Below are the code and all the weights of a small trained network. Each question names an input and a class and asks about switching units off, where a switched-off unit gives its printed mean instead of its output.

import numpy as np


def w(rows, s, z=0):
    codes = np.array(rows[::2]) - 128.0
    scale = np.full(codes.shape[1], s)
    scale[-1] = z or s
    return codes * scale


def f(y):
    return np.maximum(y, 0)


def log_softmax(a):
    a = a - a.max(-1, keepdims=True)
    return a - np.log(np.exp(a).sum(-1, keepdims=True))


def net(x, mask):
    res = np.array(x, float).reshape(1, 8) / 4 @ E
    y = f(res @ A[0][:, :-1].T + A[0][:, -1])
    res = res + np.where(mask, y, B[0][:, -1]) @ B[0][:, :-1]
    return log_softmax(res[-1] @ U[:, :-1].T + U[:, -1])


A, B = {}, {}
E = w([
[169,114,124,145,119,128,110,97],'x0',
[128,108,164,198,90,150,82,171],'x1',
[107,148,127,207,2,31,239,48],'x2',
[119,75,83,66,67,228,232,136],'x3',
[24,23,76,114,147,68,62,104],'x4',
[178,36,245,72,134,42,208,169],'x5',
[91,152,142,91,137,130,148,114],'x6',
[137,119,113,138,132,125,140,146],'x7',
],0.0058)
A[0] = w([
[126,148,154,103,199,213,81,108,56],'neuron 1',
[160,149,123,157,150,89,75,130,170],'neuron 2',
[111,86,86,119,77,154,201,123,222],'neuron 3',
[167,219,202,135,65,164,119,225,101],'neuron 4',
[189,61,182,88,183,138,133,151,139],'neuron 5',
[68,37,133,162,128,120,98,124,44],'neuron 6',
[61,79,94,133,139,122,103,116,50],'neuron 7',
[185,182,132,124,136,144,163,123,3],'neuron 8',
[135,59,80,110,102,250,172,130,223],'neuron 9',
[84,94,71,55,175,66,123,71,104],'neuron 10',
[98,84,86,138,143,108,114,114,7],'neuron 11',
[138,152,134,149,47,72,172,59,79],'neuron 12',
[106,195,17,148,119,149,87,120,58],'neuron 13',
[103,187,57,153,117,204,87,128,50],'neuron 14',
[177,72,140,57,171,192,72,154,38],'neuron 15',
[211,254,154,110,155,173,181,120,35],'neuron 16',
],0.0088,0.0036)
B[0] = w([
[47,104,92,195,160,121,186,213,202],'neuron 1',
[98,155,133,108,238,147,43,138,184],'neuron 2',
[109,143,197,161,193,150,90,117,228],'neuron 3',
[200,56,156,81,110,180,113,83,205],'neuron 4',
[79,207,165,169,93,91,229,197,205],'neuron 5',
[228,82,78,56,55,174,110,122,169],'neuron 6',
[174,86,105,81,80,187,105,103,166],'neuron 7',
[126,84,126,111,53,189,89,118,157],'neuron 8',
[144,150,215,119,227,79,91,83,253],'neuron 9',
[190,130,107,97,75,196,110,88,183],'neuron 10',
[167,41,122,165,56,189,134,113,146],'neuron 11',
[22,110,126,232,144,115,138,178,216],'neuron 12',
[144,159,210,107,59,35,118,189,206],'neuron 13',
[149,182,155,123,81,45,190,224,210],'neuron 14',
[38,129,95,178,121,133,147,154,208],'neuron 15',
[125,1,60,83,79,195,74,128,213],'neuron 16',
],0.0072,0.0079)
U = w([
[180,3,58,71,21,232,121,108,17],'0',
[15,148,104,212,131,110,191,167,73],'1',
[146,199,189,99,65,10,208,189,75],'2',
[130,136,148,132,171,132,122,118,195],'3',
[136,166,149,107,160,123,121,90,255],'4',
[144,173,203,118,229,99,76,65,138],'5',
[140,159,121,136,137,119,151,116,162],'6',
],0.0061,0.0032)

Each question gives the input, the list of numbers given to net, and the class t.
The units are the neurons (one row each of A and B). Each row of codes is followed by its name. A weight is (code - 128) times the scale printed after its matrix; where a second scale follows, it is the last column's (A, B and U).
mask holds one flag per neuron, in row order. A switched-off neuron (its flag False) gives its mean, the last column of its row in B, instead of its output. The means were averaged over made-up inputs and are rounded, as every weight is.
A unit's drop is (log p(t) with every unit on - log p(t) with that unit switched off) / (log p(t) with every unit on - log p(t) with every unit switched off).
The circuit of an input: a set's keep is (log p(t) with only the set's units on - log p(t) with every unit switched off) / (log p(t) with every unit on - log p(t) with every unit switched off). Starting from the 12 units with the biggest drops (on a tie, the unit counted first), units are removed one at a time, each time the one whose removal leaves the highest keep (on an exact tie, the one counted first), for as long as the keep stays at least 0.8.
circuit, biggest first: the units of the circuit, biggest drop first
unit that matters most: the unit with the biggest drop
top k neurons: the k neurons with the biggest drops, biggest first
drop when u is switched off: that unit's drop, to one decimal
input [7,-7,7,-3,-1,-1,-2,-5], class 1: top 2 neurons	(neuron 12; neuron 9)
input [2,-6,-1,-3,6,-4,5,0], class 0: unit that matters most	neuron 10
input [-6,1,-2,-2,-4,-5,4,3], class 2: circuit, biggest first	(neuron 14; neuron 13)
input [0,-5,2,-2,1,-7,1,-6], class 2: circuit, biggest first	(neuron 13; neuron 14)
input [-6,-6,-8,3,0,8,8,8], class 1: circuit, biggest first	(neuron 15; neuron 5)
input [2,-3,-8,4,-1,6,-2,2], class 1: circuit, biggest first	(neuron 15; neuron 5)
input [-8,-2,3,-3,-6,-6,3,0], class 0: circuit, biggest first	(neuron 16; neuron 9)
input [-7,7,-8,1,-6,-1,3,3], class 1: top 3 neurons	(neuron 1; neuron 15; neuron 5)
input [-7,-2,-5,4,8,-2,7,-1], class 0: top 2 neurons	(neuron 10; neuron 7)
input [-6,-2,6,8,-7,7,1,-8], class 5: top 2 neurons	(neuron 3; neuron 9)
input [-5,-3,-6,5,5,7,-7,3], class 2: top 3 neurons	(neuron 5; neuron 16; neuron 12)
input [-6,-4,5,-4,5,-8,2,-6], class 2: top 3 neurons	(neuron 13; neuron 14; neuron 16)
input [6,-6,-7,-5,0,-1,5,-6], class 1: circuit, biggest first	(neuron 1; neuron 15)
input [5,1,-7,1,-7,2,-1,-7], class 0: top 2 neurons	(neuron 16; neuron 4)
input [3,2,-7,-6,-2,6,-6,-5], class 1: top neuron	(neuron 5)
input [-4,-6,-7,-6,7,4,-4,-1], class 0: circuit, biggest first	(neuron 10; neuron 9)
input [4,8,-1,7,7,-7,5,6], class 4: top 4 neurons	(neuron 9; neuron 16; neuron 3; neuron 5)
input [1,7,6,-3,8,-7,-1,3], class 0: top 3 neurons	(neuron 6; neuron 7; neuron 11)
input [0,-2,-7,7,-2,-2,-6,-3], class 1: top 2 neurons	(neuron 15; neuron 1)
input [1,4,6,-7,-6,6,-7,-6], class 3: unit that matters most	neuron 4
input [-3,-8,1,1,-8,5,6,1], class 0: drop when neuron 16 is switched off	0.5
